Rows and roughly how far along a hidden order each lies, from 0 to 15:
[-0.82  1.90  1.08 -0.59 -2.87  1.02  1.67  0.59 -0.71  1.69  1.85  0.14
  0.50  0.32  0.30 -0.49 -1.10 -0.63]
13
[ 0.25  3.46  1.96  2.83 -3.98  1.35 -0.73  2.10 -1.98 -0.61  1.23 -3.93
  0.05 -2.13  0.95 -0.71  0.32 -0.64]
8
[ 0.95  5.30 -0.99  2.20 -4.39  3.18 -4.38  0.93  1.41  1.80  1.35 -3.21
  0.79 -1.80  0.81 -0.76 -0.33  0.87]
2
[-0.82  3.18  2.06  1.47 -0.06 -0.81  3.43  1.91 -1.17 -2.34 -0.84 -1.04
 -0.16 -0.42  0.23 -0.93 -0.15  1.12]
6
[-1.19 -0.52  1.61 -0.24 -1.46 -0.57  2.66 -0.66 -4.87 -2.45  3.67 -0.01
  0.24 -1.55  1.30  1.21 -0.26 -2.59]
15
[-0.14 -5.58 -0.45 -1.76  2.78 -1.10  1.49 -2.71 -1.12 -0.78 -0.46  1.88
 -0.82  0.79 -0.93 -0.23  0.84 -0.68]
8
[ 0.48  1.34  1.95  2.26 -2.39  1.79  0.77  1.20 -1.51  0.06 -0.49 -2.85
 -0.60 -1.09 -0.37 -1.55  0.11 -0.75]
8
[ 0.64 -1.29  1.55  0.43  1.13 -0.23  0.12 -0.57  0.59  0.22 -1.90 -0.76
 -0.85  0.40 -0.60 -0.89  1.47  0.21]
6
[-2.34  1.51 -1.57 -1.09 -1.65 -0.45  0.79 -0.63 -2.30 -1.84  3.98  1.54
  1.52 -1.92  1.48  0.81 -1.11 -0.83]
7
[-0.87  2.53  1.46  0.89 -1.79  0.40  2.24  1.08 -1.43 -0.73  1.15 -1.07
  0.44 -0.77  0.32 -0.90 -0.41 -0.09]
9
[ 0.47 -0.60  0.66  0.84 -0.91  0.90 -0.03  0.03 -0.36  1.18 -0.14 -1.85
 -0.79 -0.15 -0.47 -0.71  0.76 -0.55]
8
[-0.56 -1.90 -0.25 -0.67  6.08 -2.64  4.32 -0.65  1.94 -1.70 -4.56  2.20
 -0.93  2.11 -2.06 -1.44  0.62  2.51]
2
[-0.03  2.60  2.78  1.66 -0.64  0.07  3.11  1.89 -1.09 -1.45 -0.63 -1.87
 -0.30 -0.36 -0.33 -1.42 -0.11  0.57]
9
[-1.92  8.22 -5.76 -2.52 -1.84  2.78 -0.82 -0.36  7.41  5.98  1.09  3.28
  2.21  1.33  0.02 -2.57 -3.22  1.75]
0
[ 0.90  1.97  1.12  2.40 -3.73  2.78 -1.51  1.11 -1.13  0.66  0.78 -3.90
 -0.40 -1.71 -0.01 -1.01  0.12 -0.90]
8
[-0.92  1.14 -1.64 -1.03  3.13 -1.27  1.31 -1.33  2.42 -0.41 -1.61  2.24
  0.03  0.87 -0.31 -1.37  0.16  1.87]
2
[ 0.14  0.18  3.32  1.50  1.22 -0.50  3.85  1.38 -1.15 -1.16 -2.08 -1.17
 -1.11  0.86 -1.18 -0.98 -0.17  0.56]
12
[-0.36  2.29  1.25  0.28 -5.41  1.41 -1.31  0.90 -2.09  1.20  4.40 -1.00
  0.78 -1.47  1.58  0.98 -0.73 -2.25]
15
[-0.12 -0.14  1.60  0.66  3.07 -1.96  2.74  0.57  0.89 -2.14 -2.74  0.46
 -0.51  0.96 -0.58 -1.27  1.17  1.87]
4
[-0.84  4.98 -2.94 -0.46 -5.64  3.52 -4.27 -0.62  1.65  4.80  3.58 -0.46
  1.60 -1.47  1.14 -0.84 -1.77 -0.97]
7
[-1.02  3.63 -2.55 -0.46 -2.23  1.90 -1.73 -0.77  0.91  1.49  2.89  0.48
  1.55 -0.82  0.71 -0.62 -1.68  0.23]
4
[ 0.69  4.71  1.53  2.22 -2.35  1.20  0.73  2.76  0.83  0.52 -1.42 -2.70
  0.03  0.20 -0.07 -1.57 -0.05  1.92]
4
[-2.28  3.20 -3.32 -2.26 -1.08  0.94  0.44 -1.36  0.99  1.69  2.95  2.26
  1.31 -0.27  0.49 -0.30 -2.11 -0.07]
7
[ 0.41 -1.48  0.02 -0.26 -2.37  1.78 -0.79 -0.97 -1.45  1.56  2.08 -1.21
 -0.40 -0.82 -0.31  0.19 -0.13 -2.22]
11
[ 0.28  0.67  0.20  0.88 -3.23  2.16 -0.72  0.19 -1.27  1.29  2.20 -1.91
 -0.15 -0.84 -0.28 -0.51 -0.49 -1.37]
10
[-0.51  2.21 -0.37 -0.69 -4.64  2.79 -1.08 -0.01  0.23  3.10  3.40 -0.41
  0.32 -0.99  0.09 -0.26 -1.68 -2.78]
14
[-0.12  2.99 -0.29  1.31  0.26  0.41  1.20  0.35 -0.84 -2.14 -0.33 -1.48
 -0.13 -0.80  0.13 -1.18 -0.08  1.25]
2
[-0.32 -2.46 -0.22 -1.19  3.51 -1.69  2.29 -1.62  0.77 -0.58 -1.81  1.88
 -0.84  1.48 -0.54 -0.70  0.87  0.70]
6
